Below are the code and all the weights of a small trained network. Each question names an input and a target symbol and asks about switching units off, where a switched-off unit gives its printed mean instead of its output.

import numpy as np


def w(rows, s, z=0):
    codes = np.array(rows[::2]) - 128.0
    scale = np.full(codes.shape[1], s)
    scale[-1] = z or s
    return codes * scale


def f(y):
    return y / 2 * (1 + np.tanh(0.7978845608 * (y + 0.044715 * y**3)))


def softmax(a):
    e = np.exp(a - a.max(-1, keepdims=True))
    return e / e.sum(-1, keepdims=True)


def log_softmax(a):
    a = a - a.max(-1, keepdims=True)
    return a - np.log(np.exp(a).sum(-1, keepdims=True))


def net(x, mask):
    ids = ['αγδεζηθλμξπστψω'.index(c) for c in x.split()]
    T = len(ids)
    res = E[ids] + P[:T]
    u = 0
    for l in range(2):
        q, k, v = (res @ M[l].T for M in (Q, K, V))
        z = softmax(np.where(np.tri(T) > 0, q @ k.T / 2**0.5, -1e9)) @ v
        res = res + np.where(mask[u], z, O[l][:, -1]) @ O[l][:, :-1]
        u += 1
        y = f(res @ A[l][:, :-1].T + A[l][:, -1])
        res = res + np.where(mask[u : u + 8], y, B[l][:, -1]) @ B[l][:, :-1]
        u += 8
    return log_softmax(res[-1] @ U[:, :-1].T + U[:, -1])


Q, K, V, O, A, B = {}, {}, {}, {}, {}, {}
E = w([
[136,118,123,116],'α',
[140,82,193,74],'γ',
[84,181,138,135],'δ',
[133,158,95,143],'ε',
[200,142,178,103],'ζ',
[247,105,80,131],'η',
[131,114,104,100],'θ',
[152,113,101,121],'λ',
[157,123,206,66],'μ',
[111,79,113,104],'ξ',
[136,188,142,154],'π',
[123,171,123,128],'σ',
[137,84,97,109],'τ',
[89,58,114,101],'ψ',
[158,99,116,110],'ω',
],0.013)
P = w([
[162,120,171,19],'0',
[42,98,73,88],'1',
[103,77,119,98],'2',
[23,126,68,76],'3',
[106,93,175,146],'4',
[50,106,90,81],'5',
[126,86,183,158],'6',
[42,109,79,83],'7',
[116,76,199,139],'8',
[10,138,69,83],'9',
],0.011)
Q[0] = w([
[133,1,115,44],'0.h1',
[171,96,103,151],'0.h1',
],0.01)
K[0] = w([
[153,165,226,3],'0.h1',
[212,96,176,35],'0.h1',
],0.0065)
V[0] = w([
[75,43,101,76],'0.h1',
[68,104,2,127],'0.h1',
],0.0083)
O[0] = w([
[71,108,131,140,253],'0.h1',
[212,2,80,83,65],'0.h1',
],0.0069,0.0036)
A[0] = w([
[198,162,120,55,64],'0.n1',
[90,177,153,222,89],'0.n2',
[247,136,2,112,166],'0.n3',
[91,225,182,110,2],'0.n4',
[102,111,154,157,188],'0.n5',
[92,190,105,206,111],'0.n6',
[140,44,62,160,112],'0.n7',
[194,124,92,24,223],'0.n8',
],0.0077,0.0072)
B[0] = w([
[36,190,70,70,104],'0.n1',
[190,124,115,144,107],'0.n2',
[69,89,227,83,128],'0.n3',
[84,179,190,134,110],'0.n4',
[251,108,99,106,205],'0.n5',
[193,76,160,145,112],'0.n6',
[159,226,120,184,128],'0.n7',
[40,126,83,69,254],'0.n8',
],0.011,0.0046)
Q[1] = w([
[7,253,52,21],'1.h1',
[39,124,76,149],'1.h1',
],0.007)
K[1] = w([
[160,246,183,2],'1.h1',
[13,155,200,31],'1.h1',
],0.0073)
V[1] = w([
[116,35,187,74],'1.h1',
[44,255,154,136],'1.h1',
],0.0094)
O[1] = w([
[62,248,173,127,186],'1.h1',
[239,150,107,131,254],'1.h1',
],0.012,0.01)
A[1] = w([
[242,124,178,133,73],'1.n1',
[94,81,98,55,112],'1.n2',
[65,251,200,132,116],'1.n3',
[181,121,2,75,200],'1.n4',
[175,158,97,128,32],'1.n5',
[78,89,55,88,87],'1.n6',
[127,140,183,115,2],'1.n7',
[176,87,142,66,27],'1.n8',
],0.0089,0.0074)
B[1] = w([
[71,70,82,202,188],'1.n1',
[29,126,187,120,140],'1.n2',
[179,63,18,221,204],'1.n3',
[80,136,234,75,246],'1.n4',
[91,57,202,207,152],'1.n5',
[67,189,177,143,132],'1.n6',
[58,177,146,112,119],'1.n7',
[10,24,146,255,139],'1.n8',
],0.0078,0.013)
U = w([
[163,137,117,103,136],'α',
[181,159,88,193,48],'γ',
[153,72,136,88,154],'δ',
[170,98,129,40,161],'ε',
[198,118,177,172,245],'ζ',
[111,114,82,170,51],'η',
[98,155,127,123,125],'θ',
[116,185,145,98,165],'λ',
[163,131,110,188,190],'μ',
[106,118,92,153,108],'ξ',
[130,1,110,157,3],'π',
[157,138,183,64,87],'σ',
[80,110,96,178,54],'τ',
[72,93,91,169,60],'ψ',
[124,105,90,128,101],'ω',
],0.0098,0.0042)

Each question gives the input, a string of symbols that net reads in full, and the target symbol t.
The units are the heads (2 rows each of Q, K, V and O) and the neurons (one row each of A and B). Each row of codes is followed by its name. A weight is (code - 128) times the scale printed after its matrix; where a second scale follows, it is the last column's (O, A, B and U).
mask holds one flag per unit, layer by layer, with each layer's heads first. A switched-off unit (its flag False) gives its mean, the last column of its rows in O or B, instead of its output. The means were averaged over made-up inputs and are rounded, as every weight is.
A unit's drop is (log p(t) with every unit on - log p(t) with that unit switched off) / (log p(t) with every unit on - log p(t) with every unit switched off).
The circuit of an input: a set's keep is (log p(t) with only the set's units on - log p(t) with every unit switched off) / (log p(t) with every unit on - log p(t) with every unit switched off). Starting from the 12 units with the biggest drops (on a tie, the unit counted first), units are removed one at a time, each time the one whose removal leaves the highest keep (on an exact tie, the one counted first), for as long as the keep stays at least 0.8.
units of the circuit, in order: the units of the circuit, biggest drop first
k most important neurons: the k neurons with the biggest drops, biggest first
k most important neurons of layer l: the k neurons of layer l with the biggest drops, biggest first
input μ ζ τ σ, target ζ: 2 most important neurons => 0.n4, 1.n5
input δ μ ψ θ, target σ: most important neuron of layer 1 => 1.n4
input μ α ω ω α π μ α ξ ζ, target ζ: units of the circuit, in order => 1.h1, 0.h1, 0.n4, 1.n5
input μ λ ω ζ ζ α μ ζ, target ζ: units of the circuit, in order => 0.h1, 1.h1, 0.n4, 1.n5
input δ σ ω σ, target σ: units of the circuit, in order => 1.n4, 1.n3, 0.h1, 1.n1
input μ π σ α ε γ ζ π ζ π, target ζ: 2 most important neurons of layer 1 => 1.n4, 1.n5
input ζ ω ζ ζ θ ξ, target π: 3 most important neurons => 1.n1, 0.n4, 0.n1
input μ α λ ζ α ζ δ μ, target ζ: units of the circuit, in order => 0.h1, 1.h1, 0.n4, 1.n5
input μ ε ψ δ ε ζ ζ λ ζ μ, target ζ: units of the circuit, in order => 1.h1, 0.h1, 0.n4, 1.n5
input ζ ζ ε, target ζ: units of the circuit, in order => 0.h1, 1.h1, 0.n4, 1.n5
input ψ α δ ε, target ψ: units of the circuit, in order => 1.h1, 1.n3
input η π λ ζ ζ μ δ μ σ μ, target γ: 2 most important neurons of layer 1 => 1.n3, 1.n4
input μ ε π ζ ξ δ, target ζ: 2 most important neurons => 0.n4, 1.n4
input μ ε π ω θ σ η θ ψ ξ, target ζ: most important neuron of layer 0 => 0.n4
input μ ζ α δ ε γ δ ω, target ζ: 2 most important neurons => 0.n4, 1.n4
input ε λ μ ξ ζ ω ξ σ ξ ω, target λ: 2 most important neurons of layer 0 => 0.n1, 0.n8
input ζ δ ε θ μ μ ζ σ π π, target π: 2 most important neurons of layer 1 => 1.n1, 1.n8
input ζ σ ζ ζ ε μ ζ η μ θ, target π: 4 most important neurons => 0.n4, 1.n1, 0.n1, 1.n8
input ζ μ μ λ ζ ω ζ ε, target π: 2 most important neurons => 1.n1, 0.n4
input δ δ ζ μ, target σ: most important neuron of layer 0 => 0.n8
